Below is a small trained network, with its code and all its weights. Each question gives an input and a class and asks what happens when units are switched off, that is, made to give their printed mean instead of their output.

import numpy as np


def w(rows, s, z=0):
    codes = np.array(rows[::2]) - 128.0
    scale = np.full(codes.shape[1], s)
    scale[-1] = z or s
    return codes * scale


def norm(h):
    return h / np.sqrt((h * h).mean(-1, keepdims=True) + 1e-5)


def f(y):
    return y / 2 * (1 + np.tanh(0.7978845608 * (y + 0.044715 * y**3)))


def log_softmax(a):
    a = a - a.max(-1, keepdims=True)
    return a - np.log(np.exp(a).sum(-1, keepdims=True))


def net(x, mask):
    res = np.array(x, float).reshape(1, 3) / 4 @ E
    u = 0
    for l in range(3):
        y = f(norm(res) @ A[l][:, :-1].T + A[l][:, -1])
        res = res + np.where(mask[u : u + 9], y, B[l][:, -1]) @ B[l][:, :-1]
        u += 9
    return log_softmax(norm(res)[-1] @ U[:, :-1].T + U[:, -1])


A, B = {}, {}
E = w([
[87,74,87,253,182],'x0',
[89,74,142,130,31],'x1',
[59,165,163,112,164],'x2',
],0.0056)
A[0] = w([
[98,195,131,32,84,152],'0.n1',
[199,184,144,147,210,140],'0.n2',
[110,86,192,131,85,81],'0.n3',
[130,91,127,99,140,9],'0.n4',
[55,1,80,92,220,224],'0.n5',
[219,114,64,152,72,5],'0.n6',
[74,149,172,103,197,38],'0.n7',
[140,143,122,130,122,33],'0.n8',
[114,179,103,101,119,209],'0.n9',
],0.0067,0.0018)
B[0] = w([
[137,59,108,190,203,254],'0.n1',
[104,132,40,107,70,224],'0.n2',
[125,131,47,103,137,157],'0.n3',
[110,177,136,147,122,101],'0.n4',
[180,67,129,107,160,236],'0.n5',
[209,96,226,253,154,161],'0.n6',
[148,143,141,147,76,171],'0.n7',
[123,189,155,78,120,105],'0.n8',
[135,37,151,146,60,170],'0.n9',
],0.0053,0.0032)
A[1] = w([
[187,81,112,160,114,136],'1.n1',
[160,170,65,108,219,49],'1.n2',
[215,123,218,1,118,82],'1.n3',
[128,113,12,49,136,150],'1.n4',
[58,195,202,123,171,140],'1.n5',
[166,89,107,145,176,116],'1.n6',
[73,136,122,149,162,121],'1.n7',
[172,234,64,125,174,5],'1.n8',
[3,147,184,128,154,100],'1.n9',
],0.0071,0.0031)
B[1] = w([
[70,254,183,150,146,245],'1.n1',
[116,167,39,113,54,204],'1.n2',
[125,42,77,116,213,251],'1.n3',
[113,176,214,178,155,239],'1.n4',
[249,107,147,160,54,166],'1.n5',
[122,124,213,55,105,214],'1.n6',
[167,107,185,155,175,168],'1.n7',
[157,233,59,94,194,180],'1.n8',
[237,138,171,143,46,212],'1.n9',
],0.0057,0.0027)
A[2] = w([
[129,95,115,230,171,117],'2.n1',
[7,68,150,86,51,107],'2.n2',
[154,126,187,71,145,253],'2.n3',
[252,152,127,169,141,28],'2.n4',
[136,195,135,158,132,188],'2.n5',
[164,118,202,145,86,150],'2.n6',
[110,54,131,152,41,175],'2.n7',
[211,110,169,129,147,245],'2.n8',
[117,91,2,154,65,107],'2.n9',
],0.0084,0.0028)
B[2] = w([
[123,99,87,2,84,232],'2.n1',
[145,212,129,186,177,214],'2.n2',
[30,95,67,179,105,204],'2.n3',
[225,171,170,126,56,189],'2.n4',
[104,119,160,190,150,181],'2.n5',
[131,172,146,204,124,214],'2.n6',
[211,209,84,60,186,254],'2.n7',
[91,69,118,153,84,250],'2.n8',
[66,245,163,120,153,137],'2.n9',
],0.0055,0.0044)
U = w([
[167,255,61,114,193,177],'0',
[99,6,58,67,158,197],'1',
[219,98,144,191,8,165],'2',
[32,147,189,206,116,145],'3',
[87,139,185,56,77,2],'4',
[88,150,165,58,81,60],'5',
[99,141,153,73,84,33],'6',
[91,139,161,69,88,20],'7',
],0.015,0.0078)

Each question gives the input, the list of numbers given to net, and the class t.
The units are the neurons (one row each of A and B). Each row of codes is followed by its name. A weight is (code - 128) times the scale printed after its matrix; where a second scale follows, it is the last column's (A, B and U).
mask holds one flag per neuron, layer by layer. A switched-off neuron (its flag False) gives its mean, the last column of its row in B, instead of its output. The means were averaged over made-up inputs and are rounded, as every weight is.
A unit's drop is (log p(t) with every unit on - log p(t) with that unit switched off) / (log p(t) with every unit on - log p(t) with every unit switched off).
The circuit of an input: a set's keep is (log p(t) with only the set's units on - log p(t) with every unit switched off) / (log p(t) with every unit on - log p(t) with every unit switched off). Starting from the 12 units with the biggest drops (on a tie, the unit counted first), units are removed one at a time, each time the one whose removal leaves the highest keep (on an exact tie, the one counted first), for as long as the keep stays at least 0.8.
units of the circuit, in order: the units of the circuit, biggest drop first
most important unit: the unit with the biggest drop
k most important neurons: the k neurons with the biggest drops, biggest first
top k neurons in layer l: the k neurons of layer l with the biggest drops, biggest first
drop of u: that unit's drop, to one decimal
input [8,4,-1], class 1: units of the circuit, in order	2.n1
input [-6,-2,8], class 2: 3 most important neurons	1.n5, 0.n5, 1.n9
input [-7,4,8], class 2: units of the circuit, in order	1.n9, 1.n5, 0.n1
input [-7,7,8], class 2: 2 most important neurons	1.n9, 1.n5
input [3,-2,-1], class 3: units of the circuit, in order	1.n1, 2.n7
input [3,-1,3], class 3: 3 most important neurons	0.n5, 1.n6, 0.n1
input [-6,0,7], class 2: top 2 neurons in layer 1	1.n5, 1.n9
input [3,0,1], class 3: 4 most important neurons	1.n6, 0.n5, 0.n1, 1.n3
input [5,-6,7], class 2: 2 most important neurons	1.n5, 0.n1
input [7,8,8], class 0: top 2 neurons in layer 0	0.n1, 0.n6
input [-2,1,3], class 3: top 2 neurons in layer 0	0.n1, 0.n9
input [-8,3,-7], class 1: 2 most important neurons	1.n3, 1.n9
input [7,-1,5], class 1: 2 most important neurons	0.n5, 2.n1
input [-7,2,-4], class 1: units of the circuit, in order	1.n3
input [1,3,-1], class 3: 2 most important neurons	1.n1, 0.n9
input [6,6,-1], class 0: 2 most important neurons	0.n1, 2.n7
input [5,-4,8], class 2: drop of 0.n1	0.1
input [-8,3,-6], class 1: drop of 1.n3	1.4
input [7,0,-3], class 1: drop of 2.n1	0.2
input [3,3,6], class 2: most important unit	1.n9
